Below are the code and all the weights of a small trained network. Each question names an input and a class and asks about switching units off, where a switched-off unit gives its printed mean instead of its output.

import numpy as np


def w(rows, s, z=0):
    codes = np.array(rows[::2]) - 128.0
    scale = np.full(codes.shape[1], s)
    scale[-1] = z or s
    return codes * scale


def norm(h):
    return h / np.sqrt((h * h).mean(-1, keepdims=True) + 1e-5)


def f(y):
    return y / 2 * (1 + np.tanh(0.7978845608 * (y + 0.044715 * y**3)))


def log_softmax(a):
    a = a - a.max(-1, keepdims=True)
    return a - np.log(np.exp(a).sum(-1, keepdims=True))


def net(x, mask):
    res = np.array(x, float).reshape(1, 8) / 4 @ E
    u = 0
    for l in range(3):
        y = f(norm(res) @ A[l][:, :-1].T + A[l][:, -1])
        res = res + np.where(mask[u : u + 16], y, B[l][:, -1]) @ B[l][:, :-1]
        u += 16
    return log_softmax(norm(res)[-1] @ U[:, :-1].T + U[:, -1])


A, B = {}, {}
E = w([
[116,126,127,130,117,112,128,141,123,145,118,113],'x0',
[192,146,164,127,132,89,198,57,113,116,47,107],'x1',
[113,115,116,123,135,126,129,110,151,106,121,140],'x2',
[104,145,145,114,97,107,124,130,102,138,126,110],'x3',
[112,239,116,237,45,188,103,89,188,123,71,127],'x4',
[132,2,221,160,23,165,163,138,132,122,106,172],'x5',
[68,140,133,161,182,177,178,205,82,59,55,123],'x6',
[114,122,251,146,190,135,95,146,217,110,187,17],'x7',
],0.0079)
A[0] = w([
[129,142,143,56,57,99,94,113,205,150,132,121,104],'0.n1',
[17,126,106,138,124,189,67,186,117,128,228,187,14],'0.n2',
[146,109,111,140,107,54,63,75,139,168,169,190,100],'0.n3',
[126,167,98,79,183,167,87,139,140,159,108,65,146],'0.n4',
[112,136,89,130,157,99,123,111,157,80,119,132,98],'0.n5',
[136,90,64,94,110,128,142,140,68,158,110,160,75],'0.n6',
[122,72,92,106,137,135,141,147,187,137,58,137,83],'0.n7',
[127,104,103,118,95,74,98,98,170,138,150,123,1],'0.n8',
[169,147,170,120,161,98,254,46,121,118,57,87,25],'0.n9',
[150,143,74,140,100,161,152,153,85,101,104,166,105],'0.n10',
[64,147,145,132,178,195,230,194,87,70,101,122,27],'0.n11',
[119,96,178,132,161,178,84,125,170,135,144,40,77],'0.n12',
[143,167,114,150,80,194,81,134,141,118,143,116,37],'0.n13',
[133,68,111,66,149,118,145,163,87,108,154,120,97],'0.n14',
[117,55,161,126,69,169,123,161,128,124,105,159,23],'0.n15',
[74,90,84,112,105,172,101,174,153,153,179,113,44],'0.n16',
],0.008,0.0042)
B[0] = w([
[133,99,103,168,180,165,131,162,140,138,122,100,195],'0.n1',
[194,151,139,140,149,93,29,156,122,131,31,180,234],'0.n2',
[107,115,96,123,128,208,106,143,56,150,113,67,216],'0.n3',
[89,129,127,139,112,57,141,106,113,81,177,143,203],'0.n4',
[116,145,139,143,91,118,103,141,84,120,145,108,134],'0.n5',
[131,115,125,69,112,143,161,150,154,86,116,151,210],'0.n6',
[144,133,141,136,131,146,149,140,85,149,134,120,137],'0.n7',
[176,141,130,147,134,171,101,120,101,153,156,95,135],'0.n8',
[167,135,154,138,146,84,2,173,142,152,84,183,253],'0.n9',
[102,148,108,103,69,139,140,180,109,144,114,111,204],'0.n10',
[111,92,108,167,145,189,64,77,67,142,124,25,254],'0.n11',
[139,126,97,65,42,139,151,180,169,35,94,101,245],'0.n12',
[82,125,121,119,132,97,140,97,178,164,87,133,159],'0.n13',
[60,159,147,100,190,184,141,98,154,164,137,154,230],'0.n14',
[103,102,99,205,101,89,101,137,116,107,204,166,219],'0.n15',
[198,127,172,121,175,87,104,127,134,159,62,153,177],'0.n16',
],0.0091,0.0045)
A[1] = w([
[177,137,153,143,139,123,143,98,84,166,78,140,74],'1.n1',
[129,210,76,85,144,77,138,105,153,115,193,132,46],'1.n2',
[139,120,189,63,203,141,194,149,129,118,155,137,64],'1.n3',
[111,168,60,116,158,59,134,96,106,97,147,142,14],'1.n4',
[254,106,123,72,78,134,96,77,169,208,221,100,86],'1.n5',
[113,158,73,203,70,145,98,160,127,99,128,95,110],'1.n6',
[139,117,197,122,124,101,153,166,172,59,131,80,1],'1.n7',
[102,55,234,161,64,123,134,124,146,96,150,198,83],'1.n8',
[158,43,156,182,74,153,141,93,136,175,203,168,105],'1.n9',
[144,118,94,110,81,135,173,121,72,126,110,193,110],'1.n10',
[122,78,136,120,200,118,124,165,82,139,179,139,132],'1.n11',
[103,195,116,216,128,153,182,146,186,125,94,139,55],'1.n12',
[135,189,125,170,100,156,115,111,177,130,107,156,72],'1.n13',
[183,139,215,140,135,89,177,72,89,122,100,137,116],'1.n14',
[167,124,94,101,80,104,161,65,204,185,118,96,113],'1.n15',
[206,138,195,136,171,62,92,142,117,156,81,184,65],'1.n16',
],0.0081,0.0032)
B[1] = w([
[102,108,147,82,125,114,64,178,199,114,159,100,151],'1.n1',
[154,135,116,253,140,110,156,150,89,133,143,101,161],'1.n2',
[56,66,222,30,35,67,126,34,107,164,147,192,176],'1.n3',
[163,76,114,210,117,86,161,139,91,118,207,158,155],'1.n4',
[2,137,136,150,232,226,79,131,86,27,18,62,222],'1.n5',
[117,89,170,75,192,123,185,74,110,160,134,160,252],'1.n6',
[179,150,79,104,67,147,190,207,196,117,224,68,197],'1.n7',
[171,155,90,227,178,20,182,124,44,94,186,142,254],'1.n8',
[109,168,102,234,152,59,156,126,68,148,152,103,211],'1.n9',
[225,123,91,55,128,162,117,211,173,52,206,59,206],'1.n10',
[80,163,183,156,86,126,116,31,170,196,148,177,223],'1.n11',
[99,103,225,91,107,157,120,74,158,240,195,206,171],'1.n12',
[85,14,201,68,125,117,132,136,127,158,176,197,182],'1.n13',
[96,73,130,168,149,130,33,201,140,152,72,161,146],'1.n14',
[88,48,112,78,176,157,100,144,119,152,133,127,160],'1.n15',
[164,138,121,122,129,57,44,161,201,128,77,211,219],'1.n16',
],0.0062,0.0049)
A[2] = w([
[184,136,251,103,101,137,170,139,215,48,144,35,180],'2.n1',
[101,110,95,196,164,160,134,101,56,139,91,80,104],'2.n2',
[132,222,103,96,162,98,114,50,110,159,182,128,168],'2.n3',
[64,147,162,135,74,157,151,67,185,172,109,167,87],'2.n4',
[93,113,150,165,125,131,175,97,202,196,122,167,77],'2.n5',
[142,110,177,169,78,123,138,141,55,112,117,121,78],'2.n6',
[176,144,120,151,125,121,111,70,169,102,50,146,46],'2.n7',
[150,155,38,68,72,193,192,164,121,137,85,168,48],'2.n8',
[135,200,159,168,82,160,154,110,174,225,120,138,52],'2.n9',
[171,131,94,76,112,141,176,150,87,141,141,195,56],'2.n10',
[74,72,185,75,187,111,120,78,146,137,137,198,129],'2.n11',
[125,243,78,222,189,42,146,131,116,86,197,141,98],'2.n12',
[92,114,131,148,118,132,148,34,170,135,128,159,94],'2.n13',
[79,84,112,184,166,254,81,58,66,148,63,54,5],'2.n14',
[194,142,116,116,92,160,114,149,69,169,113,166,48],'2.n15',
[162,133,99,144,150,120,16,166,143,168,108,149,136],'2.n16',
],0.0079,0.0024)
B[2] = w([
[173,188,1,72,71,126,96,164,137,114,150,154,240],'2.n1',
[149,124,134,143,204,153,157,111,123,118,124,68,204],'2.n2',
[125,48,180,175,94,125,153,124,121,125,118,125,167],'2.n3',
[105,149,142,33,165,94,145,74,80,210,157,142,153],'2.n4',
[109,147,140,108,159,123,182,75,96,131,159,181,148],'2.n5',
[122,134,157,175,176,111,156,115,94,144,103,103,169],'2.n6',
[139,121,126,107,131,144,105,138,143,143,110,158,145],'2.n7',
[153,202,69,100,57,108,113,159,228,100,197,61,183],'2.n8',
[86,80,173,98,104,83,90,78,137,130,145,149,133],'2.n9',
[127,154,120,129,111,130,107,119,189,160,165,102,163],'2.n10',
[144,190,145,133,71,147,184,64,152,196,101,156,215],'2.n11',
[179,58,121,214,102,146,210,132,69,160,130,173,219],'2.n12',
[140,108,175,127,88,117,142,118,87,159,155,104,141],'2.n13',
[93,105,136,54,187,199,172,148,148,115,78,56,254],'2.n14',
[123,168,137,108,160,78,136,121,170,56,147,127,162],'2.n15',
[120,137,216,157,137,91,73,155,139,49,44,172,242],'2.n16',
],0.0084,0.0065)
U = w([
[172,181,46,81,62,109,105,178,191,55,181,89,175],'0',
[150,145,187,143,145,84,49,158,155,86,31,193,189],'1',
[94,124,139,106,188,198,138,129,119,95,83,26,155],'2',
[157,99,125,250,124,81,187,125,78,117,159,140,85],'3',
[92,143,187,41,97,110,155,55,137,198,155,178,5],'4',
],0.013,0.0014)

Each question gives the input, the list of numbers given to net, and the class t.
The units are the neurons (one row each of A and B). Each row of codes is followed by its name. A weight is (code - 128) times the scale printed after its matrix; where a second scale follows, it is the last column's (A, B and U).
mask holds one flag per neuron, layer by layer. A switched-off neuron (its flag False) gives its mean, the last column of its row in B, instead of its output. The means were averaged over made-up inputs and are rounded, as every weight is.
A unit's drop is (log p(t) with every unit on - log p(t) with that unit switched off) / (log p(t) with every unit on - log p(t) with every unit switched off).
The circuit of an input: a set's keep is (log p(t) with only the set's units on - log p(t) with every unit switched off) / (log p(t) with every unit on - log p(t) with every unit switched off). Starting from the 12 units with the biggest drops (on a tie, the unit counted first), units are removed one at a time, each time the one whose removal leaves the highest keep (on an exact tie, the one counted first), for as long as the keep stays at least 0.8.
units of the circuit, in order: the units of the circuit, biggest drop first
unit that matters most: the unit with the biggest drop
k most important neurons: the k neurons with the biggest drops, biggest first
k most important neurons of layer l: the k neurons of layer l with the biggest drops, biggest first
input [6,-3,1,-3,-5,2,-6,-2], class 2: units of the circuit, in order => [1.n5]
input [5,-8,-4,2,7,-7,0,-7], class 1: 3 most important neurons => [0.n2; 0.n12; 2.n16]
input [2,-6,-6,-1,-8,4,3,8], class 0: units of the circuit, in order => [0.n12; 2.n1]
input [1,-6,-4,-1,-8,-3,-3,2], class 4: 2 most important neurons => [0.n14; 1.n3]
input [7,8,-4,8,-5,-4,-8,8], class 0: 3 most important neurons => [0.n12; 2.n1; 1.n7]
input [-8,-8,4,3,6,-2,-8,1], class 1: 3 most important neurons => [0.n2; 2.n16; 0.n16]
input [4,4,6,-4,5,-8,0,7], class 3: 2 most important neurons => [2.n12; 0.n4]
input [-6,-1,-4,-7,6,-1,4,-7], class 0: 2 most important neurons => [2.n8; 1.n10]
input [5,-7,1,-4,8,6,3,-1], class 4: 3 most important neurons of layer 1 => [1.n12; 1.n6; 1.n13]
input [1,4,8,-3,7,-1,-3,-6], class 4: units of the circuit, in order => [1.n13; 2.n4]
input [-5,-6,8,8,0,7,3,5], class 3: 3 most important neurons => [1.n8; 0.n15; 0.n9]
input [-8,-1,0,7,7,-2,-6,-4], class 4: 2 most important neurons => [0.n13; 0.n11]
input [-8,1,-3,2,3,5,-5,-3], class 2: 4 most important neurons => [0.n3; 1.n5; 2.n14; 0.n4]
input [-8,-5,8,-3,-6,8,0,1], class 3: units of the circuit, in order => [1.n8]
input [7,5,-6,-2,0,6,1,0], class 3: 2 most important neurons of layer 1 => [1.n8; 1.n9]
input [4,-3,-3,1,6,5,1,7], class 0: 2 most important neurons => [0.n12; 2.n1]
input [-4,-8,-1,-4,-7,0,-4,7], class 1: 2 most important neurons => [0.n2; 0.n16]
input [6,3,0,2,-8,-4,-8,1], class 2: 2 most important neurons of layer 0 => [0.n3; 0.n8]
input [3,-5,8,1,5,6,-4,-3], class 3: 2 most important neurons => [0.n15; 0.n9]
input [0,-5,-1,-1,0,-7,3,-6], class 3: most important neuron => [2.n12]
input [8,6,-2,4,-1,-5,-7,0], class 2: 3 most important neurons => [1.n5; 0.n3; 0.n2]
input [-5,-6,0,7,-4,2,2,5], class 1: 2 most important neurons => [0.n2; 0.n16]
input [-5,-2,4,0,4,-8,-8,-6], class 2: 2 most important neurons of layer 0 => [0.n3; 0.n15]
input [7,-2,-7,-3,-3,-2,-2,2], class 4: 2 most important neurons of layer 0 => [0.n14; 0.n9]
input [-4,1,3,-4,3,5,-4,4], class 3: 3 most important neurons of layer 1 => [1.n8; 1.n9; 1.n10]
input [-7,-8,-2,-4,-8,1,3,6], class 1: 2 most important neurons of layer 1 => [1.n6; 1.n16]
input [5,0,-1,7,2,5,-8,-6], class 2: unit that matters most => 1.n5
input [5,-5,-8,-6,-3,1,-5,-2], class 1: 3 most important neurons of layer 0 => [0.n2; 0.n16; 0.n11]
input [-2,-1,6,-3,-6,8,-6,3], class 3: 2 most important neurons of layer 0 => [0.n15; 0.n11]
